Below is a small trained network, with its code and all its weights. Each question gives an input and a class and asks what happens when units are switched off, that is, made to give their printed mean instead of their output.

import numpy as np


def w(rows, s, z=0):
    codes = np.array(rows[::2]) - 128.0
    scale = np.full(codes.shape[1], s)
    scale[-1] = z or s
    return codes * scale


def norm(h):
    return h / np.sqrt((h * h).mean(-1, keepdims=True) + 1e-5)


def f(y):
    return np.maximum(y, 0)


def log_softmax(a):
    a = a - a.max(-1, keepdims=True)
    return a - np.log(np.exp(a).sum(-1, keepdims=True))


def net(x, mask):
    res = np.array(x, float).reshape(1, 3) / 4 @ E
    u = 0
    for l in range(3):
        y = f(norm(res) @ A[l][:, :-1].T + A[l][:, -1])
        res = res + np.where(mask[u : u + 4], y, B[l][:, -1]) @ B[l][:, :-1]
        u += 4
    return log_softmax(norm(res)[-1] @ U[:, :-1].T + U[:, -1])


A, B = {}, {}
E = w([
[171,254,202,77,109,145,125,197,109,62,152],'x0',
[5,101,48,18,118,131,161,124,78,53,134],'x1',
[93,148,157,73,47,137,163,136,102,80,172],'x2',
],0.0057)
A[0] = w([
[165,238,235,101,82,120,111,157,142,107,95,35],'0.n0',
[167,143,104,178,180,133,128,101,161,164,57,62],'0.n1',
[175,89,146,223,151,89,1,142,165,195,72,19],'0.n2',
[65,171,69,154,108,113,118,109,129,87,146,4],'0.n3',
],0.0043,0.0014)
B[0] = w([
[97,172,184,27,186,196,227,184,195,138,180,229],'0.n0',
[184,112,137,104,101,168,91,101,186,146,163,204],'0.n1',
[190,111,96,186,135,148,62,74,177,112,3,254],'0.n2',
[115,77,136,135,161,100,40,125,160,70,138,158],'0.n3',
],0.0051,0.0053)
A[1] = w([
[150,137,145,202,158,88,98,74,151,170,81,12],'1.n0',
[1,91,86,81,128,67,143,143,83,129,119,60],'1.n1',
[149,193,163,104,160,146,140,196,109,158,177,30],'1.n2',
[73,98,65,97,97,110,123,98,80,100,119,107],'1.n3',
],0.0067,0.0011)
B[1] = w([
[200,63,108,91,158,179,174,160,71,129,105,234],'1.n0',
[101,104,185,159,146,87,89,114,125,235,226,253],'1.n1',
[85,180,174,129,113,52,166,182,186,51,159,214],'1.n2',
[112,150,125,195,49,129,56,3,91,161,106,223],'1.n3',
],0.007,0.0064)
A[2] = w([
[132,157,109,117,121,150,121,182,8,127,43,3],'2.n0',
[105,194,202,85,150,52,222,211,159,4,111,117],'2.n1',
[236,36,62,173,197,136,149,103,137,169,6,32],'2.n2',
[209,26,122,179,172,164,174,135,208,189,36,196],'2.n3',
],0.0036,0.0007)
B[2] = w([
[103,138,106,142,152,125,169,93,172,156,173,130],'2.n0',
[137,197,84,118,143,89,171,121,134,53,85,233],'2.n1',
[136,96,102,114,126,186,149,201,139,96,62,254],'2.n2',
[162,111,2,117,76,204,133,152,39,124,121,251],'2.n3',
],0.0079,0.006)
U = w([
[253,53,44,147,126,248,152,142,110,134,58,67],'0',
[81,72,143,164,93,59,75,5,102,210,191,254],'1',
[137,240,176,84,135,61,226,181,201,43,150,7],'2',
],0.0067,0.00022)

Each question gives the input, the list of numbers given to net, and the class t.
The units are the neurons (one row each of A and B). Each row of codes is followed by its name. A weight is (code - 128) times the scale printed after its matrix; where a second scale follows, it is the last column's (A, B and U).
mask holds one flag per neuron, layer by layer. A switched-off neuron (its flag False) gives its mean, the last column of its row in B, instead of its output. The means were averaged over made-up inputs and are rounded, as every weight is.
A unit's drop is (log p(t) with every unit on - log p(t) with that unit switched off) / (log p(t) with every unit on - log p(t) with every unit switched off).
The circuit of an input: a set's keep is (log p(t) with only the set's units on - log p(t) with every unit switched off) / (log p(t) with every unit on - log p(t) with every unit switched off). Starting from all 12 units, units are removed one at a time, each time the one whose removal leaves the highest keep (on an exact tie, the one counted first), for as long as the keep stays at least 0.8.
circuit, biggest first: the units of the circuit, biggest drop first
top k neurons: the k neurons with the biggest drops, biggest first
k most important neurons of layer l: the k neurons of layer l with the biggest drops, biggest first
drop of u: that unit's drop, to one decimal
input [8,-4,-7], class 2: top neuron : (0.n0)
input [4,-1,-5], class 2: circuit, biggest first : (0.n0 1.n2)
input [3,-3,-2], class 2: circuit, biggest first : (0.n0 1.n2)
input [6,-4,-5], class 2: circuit, biggest first : (0.n0 1.n2)
input [7,-8,-5], class 2: 2 most important neurons of layer 1 : (1.n2 1.n3)
input [-3,-3,8], class 2: 3 most important neurons of layer 1 : (1.n3 1.n1 1.n0)
input [-2,-1,4], class 1: top 2 neurons : (0.n2 0.n0)
input [3,4,-1], class 1: top 2 neurons : (0.n0 1.n1)
input [-3,5,-6], class 1: drop of 0.n2 : 0.3
input [-2,3,-3], class 1: drop of 0.n2 : 0.5
input [-7,8,0], class 1: drop of 1.n1 : 0.0
